Each row is followed by its group and then its class within the group.
[-1.91  1.59 -0.15 -0.28  2.16 -2.85 -0.29 -0.45 -0.55 -1.22 -2.94  1.19
  0.31  0.44  5.32  0.71  1.48  0.91 -0.90  0.60  1.93  0.40 -2.15  0.58
  1.28 -2.16 -0.70  0.62 -0.02  1.65 -0.40 -1.29  0.07  1.46  1.95]
BR > J
[-0.02  1.91 -0.94 -0.68  2.14 -3.59  0.26  0.04 -0.28 -0.74 -0.48  1.96
  0.60  1.23  1.25 -0.71  2.19  0.73  0.44  1.72  1.88  0.11 -1.18  1.00
  0.62 -0.76 -0.80 -0.11 -0.76 -2.52  0.26  1.76 -0.66 -0.67  2.44]
BR > J
[-0.37  2.08  0.70  0.08  1.96 -1.57 -1.14 -0.30 -0.39  0.35 -2.22  1.16
  0.68  0.52  1.96  1.65  3.57  0.92 -2.15  0.46  0.80  0.92 -3.59  0.23
  1.73 -1.05 -0.67  0.86  0.18 -0.36  1.39 -0.68  0.69  1.83  1.78]
BR > Q
[-1.79  0.73 -0.08 -1.04  2.90 -3.68 -0.18  0.19  1.39  2.37 -0.93  3.05
 -6.38 -0.85  4.68 -2.31  0.58  1.21 -0.94 -1.57  0.98 -3.18 -0.24  1.95
  1.64 -3.56  0.47 -2.11 -0.45 -0.99  0.75  0.46 -0.23 -1.22  0.45]
SQ > V
[ 5.18 -0.35  1.44  3.16  2.41 -6.02 -0.91  0.60 -0.09 -0.73 -1.33  3.71
 -2.53 -1.31  5.98 -0.79  1.55  1.39 -0.79 -4.71  0.27 -2.42 -1.51  2.89
 -0.16 -2.44  0.18 -2.45 -0.13 -1.66  2.04  0.34 -0.21  0.37  0.79]
SQ > R
[-0.41 -2.64  1.07 -1.27  1.02 -0.65  1.74  2.23  0.99  2.94  0.48 -1.11
 -0.43  1.31  1.49 -1.87  0.00  1.65 -0.33  1.64 -1.01 -0.06 -0.45 -0.09
  0.60  3.45  0.28  0.45 -2.20  0.22  0.29 -1.04  0.81 -0.81 -1.56]
SQ > M
[ 4.45  1.01  0.85 -1.40  3.10 -2.44 -1.41  0.14  0.60  0.04 -1.44  3.76
 -0.83 -0.23  6.05 -1.25  2.08  0.78 -1.76 -3.29 -0.22 -0.86 -2.07  1.74
 -1.47 -3.87  0.93 -0.75  0.80 -2.13  1.33  0.19 -0.12  1.63  0.56]
SQ > R
[ 2.75  3.41 -0.22 -0.76  2.91 -2.71 -1.18 -8.10  1.20 -0.82 -1.63  2.82
  0.64  0.94  3.83  0.84  1.26  0.26 -0.88  1.00 -2.74  0.31 -1.98  1.63
  1.72 -1.63 -1.20 -0.35 -1.36 -2.19 -0.12  1.47  1.24  1.32  3.19]
BR > Q
[ 0.15  1.34 -0.21 -0.36  0.41 -1.39 -0.23  0.14 -0.19  2.58 -0.19  0.81
 -1.52 -0.36  1.98 -1.84  1.13  1.30 -1.09 -1.41 -0.20 -1.57  0.66  2.84
  0.23 -2.03  0.42 -0.54  0.33  0.10  1.75 -1.27 -0.42  0.24  0.65]
SQ > V
[-1.58  1.80  0.44  0.21  3.14 -2.78  0.04 -0.48  0.19 -0.56 -1.21  1.98
  1.69  1.20  1.79  1.36  0.75 -0.13 -0.47 -0.30  0.20  0.43 -2.32 -0.30
 -0.74 -0.74 -1.06 -0.21 -1.56 -1.67 -0.11 -0.23  0.84  1.42  2.78]
BR > Q
[ 0.09  1.79  0.61 -0.83  3.73 -3.32 -0.94  2.47 -0.34 -0.05 -2.40  4.01
 -1.33 -1.86  7.35 -1.54  2.39  2.09 -2.12 -3.46  1.30 -1.79 -2.45  2.17
 -1.33 -4.09  0.87 -2.21 -0.59 -1.24  1.90 -1.52 -0.36  1.41  0.30]
SQ > R
[-1.14  2.15  0.66 -0.19  2.31 -3.90 -0.97 -1.38 -1.08 -0.70 -0.64  4.40
 -0.35  1.19  4.06  0.10  1.82 -0.45 -2.14 -1.06  1.50 -1.39 -6.06  2.03
  0.15 -3.22  0.16 -0.38  0.14 -1.72  1.07  0.34 -0.97  1.31  1.41]
BR > L
[ 0.22  0.88  0.09 -0.24  0.48 -0.85 -0.35  0.84 -0.30  0.32 -0.38  1.75
 -2.31 -1.87  3.87 -1.21  0.57  0.86  0.11 -1.98 -0.75 -1.17  0.53 -0.02
  0.75 -3.03 -0.18 -2.48 -0.16  0.66 -0.27 -1.92 -0.67  0.01  0.19]
SQ > V
